Below are the code and all the weights of a small trained network. Each question names an input and a target symbol and asks about switching units off, where a switched-off unit gives its printed mean instead of its output.

import numpy as np


def w(rows, s, z=0):
    codes = np.array(rows[::2]) - 128.0
    scale = np.full(codes.shape[1], s)
    scale[-1] = z or s
    return codes * scale


def f(y):
    return y / 2 * (1 + np.tanh(0.7978845608 * (y + 0.044715 * y**3)))


def softmax(a):
    e = np.exp(a - a.max(-1, keepdims=True))
    return e / e.sum(-1, keepdims=True)


def log_softmax(a):
    a = a - a.max(-1, keepdims=True)
    return a - np.log(np.exp(a).sum(-1, keepdims=True))


def net(x, mask):
    ids = ['ΠΦαβγδεζηθλμτω'.index(c) for c in x.split()]
    T = len(ids)
    res = E[ids] + P[:T]
    q, k, v = (res @ M[0].T for M in (Q, K, V))
    z = softmax(np.where(np.tri(T) > 0, q @ k.T / 2**0.5, -1e9)) @ v
    res = res + np.where(mask[0], z, O[0][:, -1]) @ O[0][:, :-1]
    y = f(res @ A[0][:, :-1].T + A[0][:, -1])
    res = res + np.where(mask[1:9], y, B[0][:, -1]) @ B[0][:, :-1]
    return log_softmax(res[-1] @ U[:, :-1].T + U[:, -1])


Q, K, V, O, A, B = {}, {}, {}, {}, {}, {}
E = w([
[88,109,155,121],'Π',
[116,133,151,104],'Φ',
[95,114,166,113],'α',
[63,87,201,135],'β',
[169,154,127,108],'γ',
[123,135,117,89],'δ',
[114,134,217,120],'ε',
[96,80,87,81],'ζ',
[107,83,96,105],'η',
[137,162,197,157],'θ',
[144,128,145,91],'λ',
[156,145,172,73],'μ',
[210,163,248,165],'τ',
[163,76,20,30],'ω',
],0.016)
P = w([
[161,239,214,72],'0',
[152,144,149,247],'1',
[62,96,151,84],'2',
[180,90,205,123],'3',
[127,149,92,240],'4',
[66,93,150,94],'5',
[194,83,194,119],'6',
[130,160,83,216],'7',
[78,108,136,82],'8',
[199,76,183,115],'9',
[143,182,88,202],'10',
],0.013)
Q[0] = w([
[1,227,27,200],'h0',
[218,69,103,229],'h0',
],0.0074)
K[0] = w([
[131,6,95,184],'h0',
[231,159,67,125],'h0',
],0.011)
V[0] = w([
[2,186,89,213],'h0',
[90,44,92,45],'h0',
],0.0083)
O[0] = w([
[54,118,133,54,1],'h0',
[159,4,202,190,150],'h0',
],0.013,0.0061)
A[0] = w([
[110,82,32,227,128],'n0',
[146,75,185,185,86],'n1',
[179,255,123,181,217],'n2',
[125,171,92,211,21],'n3',
[58,71,147,109,105],'n4',
[57,199,85,152,253],'n5',
[210,71,21,132,155],'n6',
[110,133,214,125,98],'n7',
],0.0095,0.0058)
B[0] = w([
[120,181,100,116,194],'n0',
[160,166,62,61,217],'n1',
[80,99,74,142,243],'n2',
[110,106,121,1,138],'n3',
[156,135,53,132,152],'n4',
[199,51,166,93,160],'n5',
[106,167,147,120,254],'n6',
[72,193,107,115,156],'n7',
],0.011,0.0096)
U = w([
[110,118,154,101,120],'Π',
[165,97,197,106,150],'Φ',
[114,115,142,101,77],'α',
[132,129,204,78,181],'β',
[138,114,147,33,57],'γ',
[153,99,171,118,123],'δ',
[106,148,192,113,193],'ε',
[114,129,145,120,131],'ζ',
[98,182,209,95,205],'η',
[79,119,94,82,1],'θ',
[246,78,156,152,97],'λ',
[124,53,97,201,176],'μ',
[134,60,86,136,44],'τ',
[111,212,86,221,140],'ω',
],0.011,0.0064)

Each question gives the input, a string of symbols that net reads in full, and the target symbol t.
The units are the heads (2 rows each of Q, K, V and O) and the neurons (one row each of A and B). Each row of codes is followed by its name. A weight is (code - 128) times the scale printed after its matrix; where a second scale follows, it is the last column's (O, A, B and U).
mask holds one flag per unit, heads first, then neurons. A switched-off unit (its flag False) gives its mean, the last column of its rows in O or B, instead of its output. The means were averaged over made-up inputs and are rounded, as every weight is.
A unit's drop is (log p(t) with every unit on - log p(t) with that unit switched off) / (log p(t) with every unit on - log p(t) with every unit switched off).
The circuit of an input: a set's keep is (log p(t) with only the set's units on - log p(t) with every unit switched off) / (log p(t) with every unit on - log p(t) with every unit switched off). Starting from all 9 units, units are removed one at a time, each time the one whose removal leaves the highest keep (on an exact tie, the one counted first), for as long as the keep stays at least 0.8.
circuit, biggest first: the units of the circuit, biggest drop first
unit that matters most: the unit with the biggest drop
top k neurons: the k neurons with the biggest drops, biggest first
drop of u: that unit's drop, to one decimal
input ζ γ ω γ γ μ θ θ, target μ: unit that matters most : n2
input μ ω β, target θ: top 3 neurons : [n4, n7, n1]
input μ τ α β Π β ω ω, target ω: circuit, biggest first : [n0, n6]
input τ ω β η μ ω ε μ ζ ω, target θ: circuit, biggest first : [h0, n2]
input ω μ ζ, target τ: top 3 neurons : [n4, n1, n6]
input ω ε ω β μ β θ ω δ η, target λ: top 2 neurons : [n2, n7]
input α ω Π θ, target ω: circuit, biggest first : [n2, h0]
input τ η ω δ ζ β Π τ, target τ: top 4 neurons : [n2, n5, n3, n6]
input μ α ε μ, target ω: top 2 neurons : [n2, n5]
input ω δ ω ζ ω β τ ω ζ δ, target λ: drop of n7 : 0.1
input ω β Π ω, target λ: drop of h0 : 1.0
input ω ω ζ μ β η ζ, target λ: drop of h0 : 0.7
